Below are the code and all the weights of a small trained network. Each question names an input and a target symbol and asks about switching units off, where a switched-off unit gives its printed mean instead of its output.

import numpy as np


def w(rows, s, z=0):
    codes = np.array(rows[::2]) - 128.0
    scale = np.full(codes.shape[1], s)
    scale[-1] = z or s
    return codes * scale


def f(y):
    return np.maximum(y, 0)


def softmax(a):
    e = np.exp(a - a.max(-1, keepdims=True))
    return e / e.sum(-1, keepdims=True)


def log_softmax(a):
    a = a - a.max(-1, keepdims=True)
    return a - np.log(np.exp(a).sum(-1, keepdims=True))


def net(x, mask):
    ids = ['αβδεζηλμξπστφψω'.index(c) for c in x.split()]
    T = len(ids)
    res = E[ids] + P[:T]
    r = res
    for j in range(2):
        rows = slice(2 * j, 2 * j + 2)
        q, k, v = (r @ M[0][rows].T for M in (Q, K, V))
        z = softmax(np.where(np.tri(T) > 0, q @ k.T / 2**0.5, -1e9)) @ v
        o = O[0][rows]
        res = res + np.where(mask[j], z, o[:, -1]) @ o[:, :-1]
    y = f(res @ A[0][:, :-1].T + A[0][:, -1])
    res = res + np.where(mask[2:18], y, B[0][:, -1]) @ B[0][:, :-1]
    return log_softmax(res[-1] @ U[:, :-1].T + U[:, -1])


Q, K, V, O, A, B = {}, {}, {}, {}, {}, {}
E = w([
[199,136,148,142],'α',
[150,198,100,58],'β',
[110,91,192,122],'δ',
[198,98,180,208],'ε',
[138,112,31,160],'ζ',
[127,94,46,191],'η',
[200,54,214,228],'λ',
[99,80,21,189],'μ',
[116,143,71,103],'ξ',
[81,81,50,249],'π',
[125,132,178,132],'σ',
[182,123,252,88],'τ',
[131,142,137,109],'φ',
[171,92,142,174],'ψ',
[97,87,96,150],'ω',
],0.017)
P = w([
[161,201,80,141],'0',
[170,68,156,95],'1',
[162,144,123,6],'2',
[98,136,174,173],'3',
[177,98,128,171],'4',
[149,146,123,35],'5',
[100,159,185,113],'6',
],0.021)
Q[0] = w([
[206,89,91,147],'head 0',
[89,51,186,34],'head 0',
[225,11,134,151],'head 1',
[76,255,39,157],'head 1',
],0.0081)
K[0] = w([
[113,148,123,159],'head 0',
[254,112,72,53],'head 0',
[10,186,192,184],'head 1',
[136,79,116,116],'head 1',
],0.0099)
V[0] = w([
[152,135,108,161],'head 0',
[104,90,137,129],'head 0',
[170,150,44,178],'head 1',
[245,122,174,48],'head 1',
],0.012)
O[0] = w([
[138,91,130,240,156],'head 0',
[236,76,188,77,90],'head 0',
[204,178,111,166,254],'head 1',
[1,88,149,168,168],'head 1',
],0.008,0.0066)
A[0] = w([
[93,194,44,115,212],'neuron 0',
[135,13,156,117,96],'neuron 1',
[44,118,65,145,200],'neuron 2',
[96,121,176,78,234],'neuron 3',
[124,126,142,202,65],'neuron 4',
[110,169,206,118,167],'neuron 5',
[169,68,125,253,254],'neuron 6',
[142,191,158,187,92],'neuron 7',
[132,100,171,189,76],'neuron 8',
[80,160,57,86,27],'neuron 9',
[103,170,46,117,155],'neuron 10',
[109,187,158,91,11],'neuron 11',
[108,115,207,164,245],'neuron 12',
[131,178,206,81,87],'neuron 13',
[173,93,152,216,78],'neuron 14',
[120,92,41,71,72],'neuron 15',
],0.013,0.0072)
B[0] = w([
[91,89,150,172,195],'neuron 0',
[182,22,76,97,151],'neuron 1',
[171,171,69,164,188],'neuron 2',
[192,189,100,19,180],'neuron 3',
[150,99,44,114,158],'neuron 4',
[91,107,121,254,163],'neuron 5',
[77,165,227,103,255],'neuron 6',
[121,82,51,227,169],'neuron 7',
[103,130,79,139,156],'neuron 8',
[155,39,211,113,149],'neuron 9',
[87,118,197,132,175],'neuron 10',
[82,89,182,226,138],'neuron 11',
[83,145,28,138,187],'neuron 12',
[79,164,169,197,151],'neuron 13',
[109,160,119,77,190],'neuron 14',
[115,51,77,118,152],'neuron 15',
],0.007,0.019)
U = w([
[59,156,83,218,179],'α',
[28,220,86,118,145],'β',
[157,69,71,68,125],'δ',
[59,138,159,113,115],'ε',
[83,247,182,116,8],'ζ',
[136,222,105,113,113],'η',
[56,85,144,67,49],'λ',
[190,181,109,156,107],'μ',
[91,198,142,78,254],'ξ',
[222,164,20,122,73],'π',
[151,61,103,171,132],'σ',
[137,33,39,178,24],'τ',
[133,50,109,170,126],'φ',
[47,88,238,139,55],'ψ',
[182,98,179,116,187],'ω',
],0.011,0.0053)

Each question gives the input, a string of symbols that net reads in full, and the target symbol t.
The units are the heads (2 rows each of Q, K, V and O) and the neurons (one row each of A and B). Each row of codes is followed by its name. A weight is (code - 128) times the scale printed after its matrix; where a second scale follows, it is the last column's (O, A, B and U).
mask holds one flag per unit, heads first, then neurons. A switched-off unit (its flag False) gives its mean, the last column of its rows in O or B, instead of its output. The means were averaged over made-up inputs and are rounded, as every weight is.
A unit's drop is (log p(t) with every unit on - log p(t) with that unit switched off) / (log p(t) with every unit on - log p(t) with every unit switched off).
The circuit of an input: a set's keep is (log p(t) with only the set's units on - log p(t) with every unit switched off) / (log p(t) with every unit on - log p(t) with every unit switched off). Starting from the 12 units with the biggest drops (on a tie, the unit counted first), units are removed one at a time, each time the one whose removal leaves the highest keep (on an exact tie, the one counted first), for as long as the keep stays at least 0.8.
units of the circuit, in order: the units of the circuit, biggest drop first
most important unit: the unit with the biggest drop
k most important neurons: the k neurons with the biggest drops, biggest first
input φ σ μ, target τ: 3 most important neurons : [neuron 6; neuron 15; neuron 2]
input ω τ ξ ω, target β: most important unit : neuron 7
input ξ ε ξ ζ β ψ σ, target α: units of the circuit, in order : [neuron 5; neuron 6]
input δ τ δ τ ξ, target τ: 4 most important neurons : [neuron 1; neuron 6; neuron 2; neuron 14]
input ζ λ η ω β ω α, target α: units of the circuit, in order : [neuron 5; neuron 7]
input ω δ δ ψ δ ξ, target λ: units of the circuit, in order : [neuron 9; head 1]
input μ ψ ε, target μ: units of the circuit, in order : [head 1; neuron 3]
input ζ δ μ μ δ ω, target δ: 4 most important neurons : [neuron 6; neuron 15; neuron 5; neuron 13]
input μ σ ω, target δ: units of the circuit, in order : [neuron 6; neuron 15; head 0]
input φ μ σ τ δ, target τ: units of the circuit, in order : [neuron 1; head 1; neuron 12]
input ξ ξ ξ ω δ τ, target ζ: units of the circuit, in order : [neuron 13; head 0]
input ω μ λ ω, target β: 2 most important neurons : [neuron 6; neuron 0]
input ω α β, target ψ: units of the circuit, in order : [neuron 9; head 0; neuron 11; neuron 0]
input β β ω σ μ ψ α, target α: 3 most important neurons : [neuron 5; neuron 6; neuron 14]
input ξ π λ δ φ, target δ: most important unit : head 1
input δ ω η ω φ, target ω: units of the circuit, in order : [head 1; neuron 12; head 0]
input δ β φ δ ω ψ ψ, target β: 2 most important neurons : [neuron 3; neuron 12]
input μ ψ δ ω ω ε φ, target α: 4 most important neurons : [neuron 5; neuron 6; neuron 14; neuron 11]
input ξ ω α τ σ, target τ: units of the circuit, in order : [head 1; neuron 1; neuron 12]
input ω α δ ω λ, target ω: units of the circuit, in order : [neuron 6; head 1; neuron 1]
input δ ζ ω λ ε φ τ, target α: 3 most important neurons : [neuron 5; neuron 12; neuron 6]
